Here is a tiny trained network, its code and every weight. The questions are about switching its units off for an input and a class, where a switched-off unit gives its printed mean instead of its output.

import numpy as np


def w(rows, s, z=0):
    codes = np.array(rows[::2]) - 128.0
    scale = np.full(codes.shape[1], s)
    scale[-1] = z or s
    return codes * scale


def f(y):
    return np.maximum(y, 0)


def log_softmax(a):
    a = a - a.max(-1, keepdims=True)
    return a - np.log(np.exp(a).sum(-1, keepdims=True))


def net(x, mask):
    res = np.array(x, float).reshape(1, 8) / 4 @ E
    y = f(res @ A[0][:, :-1].T + A[0][:, -1])
    res = res + np.where(mask, y, B[0][:, -1]) @ B[0][:, :-1]
    return log_softmax(res[-1] @ U[:, :-1].T + U[:, -1])


A, B = {}, {}
E = w([
[118,140,130,131,137,130],'x0',
[132,125,128,128,127,127],'x1',
[129,133,123,133,129,133],'x2',
[72,101,23,90,135,182],'x3',
[131,122,133,124,123,127],'x4',
[14,172,118,155,2,57],'x5',
[87,32,87,225,185,51],'x6',
[117,129,132,123,130,125],'x7',
],0.0083)
A[0] = w([
[111,96,7,135,197,52,86],'N1',
[232,45,141,124,231,216,61],'N2',
[158,211,113,39,110,161,60],'N3',
[48,84,1,42,160,215,143],'N4',
[60,94,115,222,119,98,58],'N5',
[157,12,66,126,176,19,70],'N6',
[175,208,84,100,237,128,171],'N7',
[188,146,218,131,159,41,172],'N8',
[118,192,232,117,198,31,193],'N9',
[155,78,167,128,245,170,58],'N10',
[105,124,142,194,115,254,249],'N11',
[182,191,98,3,49,190,109],'N12',
[222,176,141,95,36,202,63],'N13',
[122,71,134,206,215,45,86],'N14',
],0.007,0.013)
B[0] = w([
[191,152,183,120,124,125,165],'N1',
[38,176,101,192,45,109,182],'N2',
[82,151,173,160,182,137,147],'N3',
[229,195,70,116,119,170,206],'N4',
[84,182,149,143,141,146,153],'N5',
[62,147,193,105,198,144,165],'N6',
[91,103,124,114,60,77,192],'N7',
[187,137,54,105,117,177,210],'N8',
[164,117,60,125,142,135,221],'N9',
[18,201,106,150,79,92,156],'N10',
[143,1,144,84,159,52,255],'N11',
[123,114,189,203,168,112,181],'N12',
[98,160,158,167,180,170,153],'N13',
[154,185,204,88,149,217,176],'N14',
],0.0093,0.012)
U = w([
[113,185,198,151,192,175,1],'0',
[57,191,115,164,6,130,61],'1',
[133,99,129,123,122,138,242],'2',
[133,91,121,126,127,133,205],'3',
[130,100,127,108,122,141,186],'4',
[185,179,75,125,129,189,2],'5',
[119,91,131,112,127,132,183],'6',
[130,85,134,111,122,128,145],'7',
],0.018,0.0071)

Each question gives the input, the list of numbers given to net, and the class t.
The units are the neurons (one row each of A and B). Each row of codes is followed by its name. A weight is (code - 128) times the scale printed after its matrix; where a second scale follows, it is the last column's (A, B and U).
mask holds one flag per neuron, in row order. A switched-off neuron (its flag False) gives its mean, the last column of its row in B, instead of its output. The means were averaged over made-up inputs and are rounded, as every weight is.
A unit's drop is (log p(t) with every unit on - log p(t) with that unit switched off) / (log p(t) with every unit on - log p(t) with every unit switched off).
The circuit of an input: a set's keep is (log p(t) with only the set's units on - log p(t) with every unit switched off) / (log p(t) with every unit on - log p(t) with every unit switched off). Starting from the 12 units with the biggest drops (on a tie, the unit counted first), units are removed one at a time, each time the one whose removal leaves the highest keep (on an exact tie, the one counted first), for as long as the keep stays at least 0.8.
circuit, biggest first: the units of the circuit, biggest drop first
unit that matters most: the unit with the biggest drop
top k neurons: the k neurons with the biggest drops, biggest first
drop of u: that unit's drop, to one decimal
input [-1,8,2,0,1,-6,-5,-6], class 7: unit that matters most -> N11
input [-2,1,2,7,4,5,6,2], class 5: top 2 neurons -> N4, N7
input [1,0,5,-1,-6,-8,-6,-5], class 1: circuit, biggest first -> N2, N7
input [8,-6,1,7,-1,-5,-6,2], class 6: top 4 neurons -> N11, N7, N8, N12
input [-6,5,-4,4,-6,5,-4,-2], class 3: circuit, biggest first -> N2, N12
input [6,5,-7,-7,-5,-8,-7,-8], class 1: circuit, biggest first -> N2, N7
input [7,2,6,-8,7,-4,-3,2], class 5: top 2 neurons -> N8, N9
input [6,7,-5,2,8,5,1,5], class 3: top 3 neurons -> N2, N10, N7
input [6,1,8,6,8,6,-7,-5], class 2: circuit, biggest first -> N11, N2
input [2,5,3,3,-2,-8,8,6], class 0: top 2 neurons -> N6, N14
input [6,8,0,1,-3,5,-2,4], class 7: circuit, biggest first -> N2, N10
input [5,-7,5,-3,5,-5,-4,6], class 7: circuit, biggest first -> N4, N7
input [1,4,4,-7,8,7,-4,-5], class 3: top 2 neurons -> N2, N4
input [-8,7,1,8,-2,4,3,-4], class 5: unit that matters most -> N4
input [3,-3,-6,-8,-8,-6,-6,0], class 3: top 2 neurons -> N4, N7
input [2,5,5,5,-1,-6,2,2], class 1: circuit, biggest first -> N2, N10
input [6,-5,3,6,7,0,-7,-6], class 0: top 3 neurons -> N12, N3, N13
input [-5,3,1,6,-2,3,2,2], class 5: top 3 neurons -> N4, N7, N12
input [1,0,4,-4,-5,0,8,0], class 0: top 2 neurons -> N14, N6
input [-4,-5,7,-8,-1,-1,3,6], class 5: top neuron -> N8
input [-7,-3,3,2,-8,5,-5,-6], class 3: drop of N10 -> 0.1
input [-2,6,-5,0,1,6,8,6], class 0: drop of N3 -> 0.0
